Below is a small trained network, with its code and all its weights. Each question gives an input and a class and asks what happens when units are switched off, that is, made to give their printed mean instead of their output.

import numpy as np


def w(rows, s, z=0):
    codes = np.array(rows[::2]) - 128.0
    scale = np.full(codes.shape[1], s)
    scale[-1] = z or s
    return codes * scale


def f(y):
    return np.maximum(y, 0)


def log_softmax(a):
    a = a - a.max(-1, keepdims=True)
    return a - np.log(np.exp(a).sum(-1, keepdims=True))


def net(x, mask):
    res = np.array(x, float).reshape(1, 5) / 4 @ E
    y = f(res @ A[0][:, :-1].T + A[0][:, -1])
    res = res + np.where(mask, y, B[0][:, -1]) @ B[0][:, :-1]
    return log_softmax(res[-1] @ U[:, :-1].T + U[:, -1])


A, B = {}, {}
E = w([
[210,143,46,173],'x0',
[160,83,82,109],'x1',
[106,105,126,35],'x2',
[47,110,95,115],'x3',
[165,2,160,100],'x4',
],0.012)
A[0] = w([
[206,156,186,59,160],'neuron 0',
[103,74,192,244,125],'neuron 1',
[153,72,152,141,2],'neuron 2',
[90,115,37,128,147],'neuron 3',
[81,91,13,130,134],'neuron 4',
[165,175,92,189,95],'neuron 5',
[163,112,140,21,157],'neuron 6',
[67,193,126,186,57],'neuron 7',
[51,100,97,80,167],'neuron 8',
[168,6,250,189,146],'neuron 9',
[41,109,79,164,230],'neuron 10',
[210,116,147,122,211],'neuron 11',
[202,209,171,151,190],'neuron 12',
],0.013,0.0086)
B[0] = w([
[55,184,70,92,192],'neuron 0',
[148,21,113,128,184],'neuron 1',
[120,114,104,94,149],'neuron 2',
[211,113,141,123,171],'neuron 3',
[194,130,156,146,181],'neuron 4',
[118,165,92,204,186],'neuron 5',
[109,198,158,125,205],'neuron 6',
[161,64,245,177,180],'neuron 7',
[175,88,217,70,205],'neuron 8',
[139,37,33,39,250],'neuron 9',
[213,80,188,144,207],'neuron 10',
[95,147,15,123,215],'neuron 11',
[52,131,55,204,222],'neuron 12',
],0.012,0.015)
U = w([
[172,105,213,78,221],'0',
[138,68,195,216,125],'1',
[155,149,148,131,10],'2',
[65,173,128,110,176],'3',
[168,57,91,62,67],'4',
[248,161,104,158,150],'5',
[109,151,99,178,95],'6',
],0.014,0.011)

Each question gives the input, the list of numbers given to net, and the class t.
The units are the neurons (one row each of A and B). Each row of codes is followed by its name. A weight is (code - 128) times the scale printed after its matrix; where a second scale follows, it is the last column's (A, B and U).
mask holds one flag per neuron, in row order. A switched-off neuron (its flag False) gives its mean, the last column of its row in B, instead of its output. The means were averaged over made-up inputs and are rounded, as every weight is.
A unit's drop is (log p(t) with every unit on - log p(t) with that unit switched off) / (log p(t) with every unit on - log p(t) with every unit switched off).
The circuit of an input: a set's keep is (log p(t) with only the set's units on - log p(t) with every unit switched off) / (log p(t) with every unit on - log p(t) with every unit switched off). Starting from the 12 units with the biggest drops (on a tie, the unit counted first), units are removed one at a time, each time the one whose removal leaves the highest keep (on an exact tie, the one counted first), for as long as the keep stays at least 0.8.
units of the circuit, in order: the units of the circuit, biggest drop first
top k neurons: the k neurons with the biggest drops, biggest first
drop of u: that unit's drop, to one decimal
input [-8,-7,0,-8,3], class 4: units of the circuit, in order : (neuron 9)
input [1,1,1,-1,0], class 6: units of the circuit, in order : (neuron 9; neuron 8)
input [1,-4,6,-1,-4], class 3: units of the circuit, in order : (neuron 9; neuron 4)
input [-5,-1,6,-4,1], class 3: units of the circuit, in order : (neuron 0; neuron 6)
input [4,-3,1,4,-4], class 1: units of the circuit, in order : (neuron 7; neuron 9)
input [-6,-1,8,-5,2], class 3: top 2 neurons : (neuron 6; neuron 0)
input [2,-6,-2,-4,-4], class 6: top 3 neurons : (neuron 12; neuron 10; neuron 8)
input [0,-3,1,5,-6], class 1: top 2 neurons : (neuron 7; neuron 9)
input [7,1,2,7,-2], class 5: drop of neuron 10 : 0.0
input [7,-6,-6,3,-8], class 1: drop of neuron 7 : 0.5
input [-4,2,-4,2,-3], class 1: drop of neuron 9 : 0.3
